Here is a tiny trained network, its code and every weight. The questions are about switching its units off for an input and a target symbol, where a switched-off unit gives its printed mean instead of its output.

import numpy as np


def w(rows, s, z=0):
    codes = np.array(rows[::2]) - 128.0
    scale = np.full(codes.shape[1], s)
    scale[-1] = z or s
    return codes * scale


def norm(h):
    return h / np.sqrt((h * h).mean(-1, keepdims=True) + 1e-5)


def f(y):
    return y / 2 * (1 + np.tanh(0.7978845608 * (y + 0.044715 * y**3)))


def softmax(a):
    e = np.exp(a - a.max(-1, keepdims=True))
    return e / e.sum(-1, keepdims=True)


def log_softmax(a):
    a = a - a.max(-1, keepdims=True)
    return a - np.log(np.exp(a).sum(-1, keepdims=True))


def net(x, mask):
    ids = ['αβγδεζηθξπστφψ'.index(c) for c in x.split()]
    T = len(ids)
    res = E[ids] + P[:T]
    r = norm(res)
    for j in range(3):
        rows = slice(4 * j, 4 * j + 4)
        q, k, v = (r @ M[0][rows].T for M in (Q, K, V))
        z = softmax(np.where(np.tri(T) > 0, q @ k.T / 4**0.5, -1e9)) @ v
        o = O[0][rows]
        res = res + np.where(mask[j], z, o[:, -1]) @ o[:, :-1]
    y = f(norm(res) @ A[0][:, :-1].T + A[0][:, -1])
    res = res + np.where(mask[3:7], y, B[0][:, -1]) @ B[0][:, :-1]
    return log_softmax(norm(res)[-1] @ U[:, :-1].T + U[:, -1])


Q, K, V, O, A, B = {}, {}, {}, {}, {}, {}
E = w([
[143,91,201,81,101,98,48,85],'α',
[146,170,143,120,131,172,154,46],'β',
[124,136,138,104,112,157,157,87],'γ',
[54,178,113,73,138,122,86,144],'δ',
[124,96,101,98,63,183,126,113],'ε',
[104,134,133,128,65,179,175,56],'ζ',
[111,100,165,93,174,247,82,66],'η',
[144,197,122,195,89,146,98,133],'θ',
[108,98,119,85,90,144,185,113],'ξ',
[97,80,93,189,176,48,170,53],'π',
[130,94,147,22,154,147,188,114],'σ',
[172,116,138,94,148,163,142,131],'τ',
[104,177,82,136,148,206,209,181],'φ',
[144,154,145,107,87,119,176,140],'ψ',
],0.011)
P = w([
[131,123,147,167,147,95,109,187],'0',
[167,115,83,91,89,96,162,86],'1',
[76,109,133,114,76,100,161,89],'2',
[158,136,119,88,80,81,178,135],'3',
[91,114,157,122,62,125,180,106],'4',
[176,139,137,71,71,112,169,130],'5',
[88,112,196,112,53,127,217,112],'6',
[191,149,159,66,84,143,171,133],'7',
[97,139,240,120,92,149,240,101],'8',
[209,182,207,76,125,154,176,136],'9',
[148,176,196,107,125,235,182,8],'10',
],0.011)
Q[0] = w([
[148,51,69,250,235,60,131,109],'h1',
[95,90,74,220,171,118,70,118],'h1',
[116,79,78,177,190,138,69,170],'h1',
[116,164,186,65,63,219,147,115],'h1',
[197,154,100,91,163,149,88,133],'h2',
[186,124,72,143,124,97,121,180],'h2',
[66,110,137,194,134,179,102,110],'h2',
[162,201,153,102,115,153,184,59],'h2',
[135,114,128,178,109,128,93,138],'h3',
[134,111,144,116,133,151,100,160],'h3',
[92,95,78,134,76,127,93,184],'h3',
[107,177,205,95,77,161,204,84],'h3',
],0.012)
K[0] = w([
[141,180,197,53,61,195,153,127],'h1',
[137,202,138,43,80,136,117,145],'h1',
[118,192,77,75,55,149,86,95],'h1',
[161,78,85,220,169,51,136,114],'h1',
[87,70,119,195,156,85,169,113],'h2',
[90,97,90,126,131,98,139,64],'h2',
[190,126,57,103,166,87,103,114],'h2',
[133,162,246,126,155,146,123,190],'h2',
[69,163,126,91,131,115,148,111],'h3',
[104,141,115,148,66,115,155,135],'h3',
[144,184,143,78,87,116,164,118],'h3',
[142,92,215,191,150,160,98,231],'h3',
],0.012)
V[0] = w([
[135,26,145,12,143,63,99,169],'h1',
[175,230,204,142,244,113,91,103],'h1',
[99,158,57,135,187,174,79,222],'h1',
[143,162,120,122,63,110,19,107],'h1',
[6,169,112,90,130,189,87,131],'h2',
[100,118,198,145,78,15,27,106],'h2',
[96,84,60,232,166,96,87,126],'h2',
[132,234,79,167,70,70,190,166],'h2',
[168,93,97,140,133,124,128,29],'h3',
[75,131,97,86,99,10,168,98],'h3',
[166,194,97,37,145,153,67,142],'h3',
[5,147,165,87,110,148,143,87],'h3',
],0.013)
O[0] = w([
[120,79,171,82,165,185,193,118,157],'h1',
[123,103,108,142,87,125,113,236,119],'h1',
[181,42,89,163,60,178,94,100,97],'h1',
[168,226,153,122,58,180,156,146,68],'h1',
[111,153,100,139,115,198,76,15,140],'h2',
[135,224,174,132,161,180,193,140,134],'h2',
[102,135,129,137,231,118,74,124,3],'h2',
[198,122,222,135,112,67,85,112,157],'h2',
[121,116,115,175,29,101,178,169,21],'h3',
[221,96,90,183,151,126,164,162,80],'h3',
[150,110,168,39,108,172,55,177,72],'h3',
[180,179,6,63,171,61,134,155,97],'h3',
],0.013,0.011)
A[0] = w([
[171,60,145,97,130,254,100,115,105],'n1',
[150,192,121,164,157,146,153,58,94],'n2',
[55,149,132,161,225,123,116,191,54],'n3',
[158,102,184,89,54,231,80,172,1],'n4',
],0.015,0.006)
B[0] = w([
[174,157,107,74,86,53,117,186,254],'n1',
[124,108,186,85,75,166,159,116,211],'n2',
[92,175,159,89,255,119,110,136,167],'n3',
[118,132,83,221,254,182,134,114,195],'n4',
],0.017,0.0094)
U = w([
[119,66,110,16,126,105,183,184,18],'α',
[114,130,116,171,128,137,175,120,157],'β',
[66,162,101,154,254,106,120,144,178],'γ',
[28,143,38,104,126,192,122,116,156],'δ',
[103,185,158,83,63,74,115,206,179],'ε',
[109,85,113,115,130,90,53,79,169],'ζ',
[122,81,102,135,218,160,185,43,64],'η',
[120,229,79,127,127,59,140,94,89],'θ',
[72,59,144,129,170,194,133,172,182],'ξ',
[196,128,247,118,128,109,122,180,5],'π',
[96,199,154,107,134,215,222,218,46],'σ',
[202,163,78,88,173,162,116,137,223],'τ',
[100,181,159,206,143,174,84,113,175],'φ',
[123,152,174,84,48,202,131,59,142],'ψ',
],0.0085,0.0034)

Each question gives the input, a string of symbols that net reads in full, and the target symbol t.
The units are the heads (4 rows each of Q, K, V and O) and the neurons (one row each of A and B). Each row of codes is followed by its name. A weight is (code - 128) times the scale printed after its matrix; where a second scale follows, it is the last column's (O, A, B and U).
mask holds one flag per unit, heads first, then neurons. A switched-off unit (its flag False) gives its mean, the last column of its rows in O or B, instead of its output. The means were averaged over made-up inputs and are rounded, as every weight is.
A unit's drop is (log p(t) with every unit on - log p(t) with that unit switched off) / (log p(t) with every unit on - log p(t) with every unit switched off).
The circuit of an input: a set's keep is (log p(t) with only the set's units on - log p(t) with every unit switched off) / (log p(t) with every unit on - log p(t) with every unit switched off). Starting from all 7 units, units are removed one at a time, each time the one whose removal leaves the highest keep (on an exact tie, the one counted first), for as long as the keep stays at least 0.8.
units of the circuit, in order: the units of the circuit, biggest drop first
unit that matters most: the unit with the biggest drop
k most important neurons: the k neurons with the biggest drops, biggest first
heads that matter: for each layer, one digit per head in row order, 1 if its drop is at least 0.15 and else 0, layers parted by /
drop when u is switched off: that unit's drop, to one decimal
input ε α δ, target ψ: heads that matter	100
input δ δ τ δ ψ δ φ, target τ: heads that matter	101
input δ δ τ φ ε ξ β δ θ ε θ, target τ: heads that matter	101
input ε ε δ σ δ, target ψ: unit that matters most	h1
input τ δ ε α δ η ψ γ ζ, target ξ: units of the circuit, in order	h3, h1, h2
input δ γ δ ξ, target τ: heads that matter	101
input γ δ τ, target γ: heads that matter	100
input δ γ σ ψ τ ψ ε, target τ: heads that matter	001
input π τ η ε, target δ: heads that matter	010
input φ ψ α δ δ δ η δ α, target ζ: heads that matter	100
input σ θ β θ π β, target γ: heads that matter	110
input γ ε α θ φ δ δ ψ ε ζ π, target γ: heads that matter	110
input τ σ φ, target ξ: heads that matter	101
input ψ δ τ, target π: heads that matter	010
input η θ ψ, target δ: heads that matter	000
input θ σ σ, target φ: unit that matters most	h1
input σ ε θ γ ψ π φ, target γ: 3 most important neurons	n3, n2, n1
input ψ δ π, target ψ: 2 most important neurons	n2, n4
input δ ξ β δ, target τ: 2 most important neurons	n4, n1
input β α ζ δ α γ, target ε: units of the circuit, in order	h1
input δ ξ τ, target τ: 2 most important neurons	n1, n4
input σ δ δ ζ δ, target α: units of the circuit, in order	h1, n1, h3
input δ ε δ, target τ: 2 most important neurons	n1, n4
input δ τ δ σ σ ψ, target τ: 2 most important neurons	n4, n1
input ε τ ξ ζ β ε σ δ α, target ψ: drop when n2 is switched off	0.0
input γ π α, target γ: drop when n3 is switched off	0.2
